Below are the code and all the weights of a small trained network. Each question names an input and a class and asks about switching units off, where a switched-off unit gives its printed mean instead of its output.

import numpy as np


def w(rows, s, z=0):
    codes = np.array(rows[::2]) - 128.0
    scale = np.full(codes.shape[1], s)
    scale[-1] = z or s
    return codes * scale


def f(y):
    return np.maximum(y, 0)


def log_softmax(a):
    a = a - a.max(-1, keepdims=True)
    return a - np.log(np.exp(a).sum(-1, keepdims=True))


def net(x, mask):
    res = np.array(x, float).reshape(1, 7) / 4 @ E
    y = f(res @ A[0][:, :-1].T + A[0][:, -1])
    res = res + np.where(mask, y, B[0][:, -1]) @ B[0][:, :-1]
    return log_softmax(res[-1] @ U[:, :-1].T + U[:, -1])


A, B = {}, {}
E = w([
[2,177,132,188,240,83,31,176,97,87],'x0',
[93,75,124,69,66,53,65,57,100,224],'x1',
[86,229,73,108,38,126,196,184,53,110],'x2',
[210,107,168,51,117,64,37,200,49,30],'x3',
[124,136,40,90,130,84,125,123,245,112],'x4',
[119,68,178,115,92,46,84,185,131,149],'x5',
[125,189,111,129,185,40,164,192,55,185],'x6',
],0.0078)
A[0] = w([
[196,96,211,128,157,87,24,221,62,94,189],'n1',
[176,194,212,187,111,151,229,166,145,114,198],'n2',
[43,83,120,162,197,161,31,77,183,202,231],'n3',
[80,171,71,120,166,50,178,160,120,154,113],'n4',
[61,117,122,189,248,82,96,124,138,126,207],'n5',
[43,121,189,219,158,142,137,48,176,91,148],'n6',
[151,96,153,157,143,159,77,91,90,121,124],'n7',
[114,144,128,254,175,167,68,155,133,210,156],'n8',
[162,150,109,111,194,101,155,220,142,173,181],'n9',
[174,110,83,56,58,96,141,85,127,126,201],'n10',
[138,112,133,62,142,166,103,73,204,62,123],'n11',
[85,100,204,160,155,118,83,144,75,109,180],'n12',
[117,66,77,71,125,55,87,94,89,219,223],'n13',
[163,97,182,129,102,101,19,230,68,32,102],'n14',
[155,99,151,138,155,189,187,94,117,219,187],'n15',
[140,100,158,87,104,97,107,201,99,169,156],'n16',
[188,89,104,103,112,194,94,39,177,51,145],'n17',
[118,104,52,91,82,111,148,80,94,254,171],'n18',
[176,179,134,154,96,175,171,170,99,134,149],'n19',
[77,81,80,201,161,155,82,50,144,170,193],'n20',
[171,101,171,107,132,223,97,69,209,95,181],'n21',
[128,157,91,154,181,152,234,130,184,136,142],'n22',
[117,115,151,151,85,194,236,148,142,90,212],'n23',
[156,106,131,108,146,129,95,76,142,35,157],'n24',
[138,167,103,72,172,39,162,245,69,63,252],'n25',
[101,166,112,136,87,160,236,153,114,105,160],'n26',
[146,193,49,145,65,192,144,191,146,88,156],'n27',
],0.0082,0.0034)
B[0] = w([
[120,155,86,78,173,181,83,161,116,126,245],'n1',
[128,78,71,127,149,92,133,115,66,217,210],'n2',
[127,129,221,135,131,114,172,141,191,113,209],'n3',
[120,177,123,155,82,83,118,115,178,66,189],'n4',
[107,167,168,191,169,116,136,167,209,132,205],'n5',
[73,29,157,116,177,162,229,121,194,110,187],'n6',
[102,109,149,103,111,225,134,118,132,141,164],'n7',
[140,95,190,169,211,89,177,144,168,183,182],'n8',
[177,181,80,190,162,75,86,97,125,92,184],'n9',
[113,122,117,103,34,127,90,130,84,95,197],'n10',
[154,99,123,126,93,217,153,106,132,82,177],'n11',
[83,122,120,108,192,160,109,187,198,140,188],'n12',
[120,217,160,46,135,109,98,82,164,62,204],'n13',
[122,144,75,73,187,206,98,174,63,151,235],'n14',
[187,123,177,87,160,119,116,68,132,234,200],'n15',
[97,168,106,97,133,137,97,124,71,152,181],'n16',
[245,58,150,160,5,188,91,130,146,89,198],'n17',
[72,186,224,50,47,85,87,32,75,167,207],'n18',
[82,110,78,167,154,150,159,120,58,179,191],'n19',
[104,103,183,101,131,123,168,105,173,115,191],'n20',
[219,61,152,113,103,210,140,123,177,111,203],'n21',
[155,102,125,156,105,89,171,70,95,115,212],'n22',
[174,75,72,168,120,91,170,118,71,188,207],'n23',
[183,70,124,155,124,184,89,160,127,73,174],'n24',
[133,216,1,152,158,103,95,169,189,64,247],'n25',
[70,107,63,156,113,81,164,104,71,160,207],'n26',
[57,90,38,150,33,143,185,128,68,110,206],'n27',
],0.0071,0.014)
U = w([
[123,135,107,48,222,169,54,208,85,135,144],'0',
[83,72,224,166,192,143,199,105,172,145,255],'1',
[225,32,156,143,73,218,115,102,125,76,195],'2',
[168,180,121,204,204,85,71,115,163,94,4],'3',
[100,185,213,51,62,107,104,38,92,156,154],'4',
[193,69,114,169,159,111,153,25,52,254,65],'5',
[72,111,80,185,79,121,183,117,60,116,79],'6',
],0.0082,0.001)

Each question gives the input, the list of numbers given to net, and the class t.
The units are the neurons (one row each of A and B). Each row of codes is followed by its name. A weight is (code - 128) times the scale printed after its matrix; where a second scale follows, it is the last column's (A, B and U).
mask holds one flag per neuron, in row order. A switched-off neuron (its flag False) gives its mean, the last column of its row in B, instead of its output. The means were averaged over made-up inputs and are rounded, as every weight is.
A unit's drop is (log p(t) with every unit on - log p(t) with that unit switched off) / (log p(t) with every unit on - log p(t) with every unit switched off).
The circuit of an input: a set's keep is (log p(t) with only the set's units on - log p(t) with every unit switched off) / (log p(t) with every unit on - log p(t) with every unit switched off). Starting from the 12 units with the biggest drops (on a tie, the unit counted first), units are removed one at a time, each time the one whose removal leaves the highest keep (on an exact tie, the one counted first), for as long as the keep stays at least 0.8.
circuit, biggest first: the units of the circuit, biggest drop first
unit that matters most: the unit with the biggest drop
top k neurons: the k neurons with the biggest drops, biggest first
drop of u: that unit's drop, to one decimal
input [4,0,-3,3,6,0,0], class 3: circuit, biggest first : [n5; n2]
input [6,3,8,-7,-5,-2,0], class 1: unit that matters most : n8
input [7,6,7,-4,4,5,-4], class 4: circuit, biggest first : [n18; n13]
input [7,-3,6,3,2,-6,2], class 3: top 2 neurons : [n25; n5]
input [3,8,0,3,-6,-8,8], class 4: top 4 neurons : [n18; n13; n14; n4]
input [-6,2,0,6,2,-3,5], class 4: circuit, biggest first : [n18; n13]
input [2,5,7,-5,-2,-8,4], class 4: top 2 neurons : [n18; n4]
input [-4,7,-2,7,1,-2,-1], class 4: top 3 neurons : [n13; n18; n16]
input [-8,6,-2,-8,-2,-4,-6], class 2: top 2 neurons : [n17; n21]
input [-7,3,-8,1,-1,8,1], class 4: top 3 neurons : [n13; n18; n16]
input [-4,-1,4,-8,8,-7,0], class 5: top 2 neurons : [n15; n23]
input [5,6,3,-5,8,2,6], class 4: top 2 neurons : [n18; n13]
input [7,6,7,1,8,-8,-7], class 2: drop of n11 : 0.3
input [8,-7,-3,-1,5,-1,-1], class 1: circuit, biggest first : [n6]
input [5,-7,3,-8,-7,3,5], class 1: drop of n2 : -0.1
input [4,3,3,-2,-8,2,4], class 0: drop of n22 : 0.1
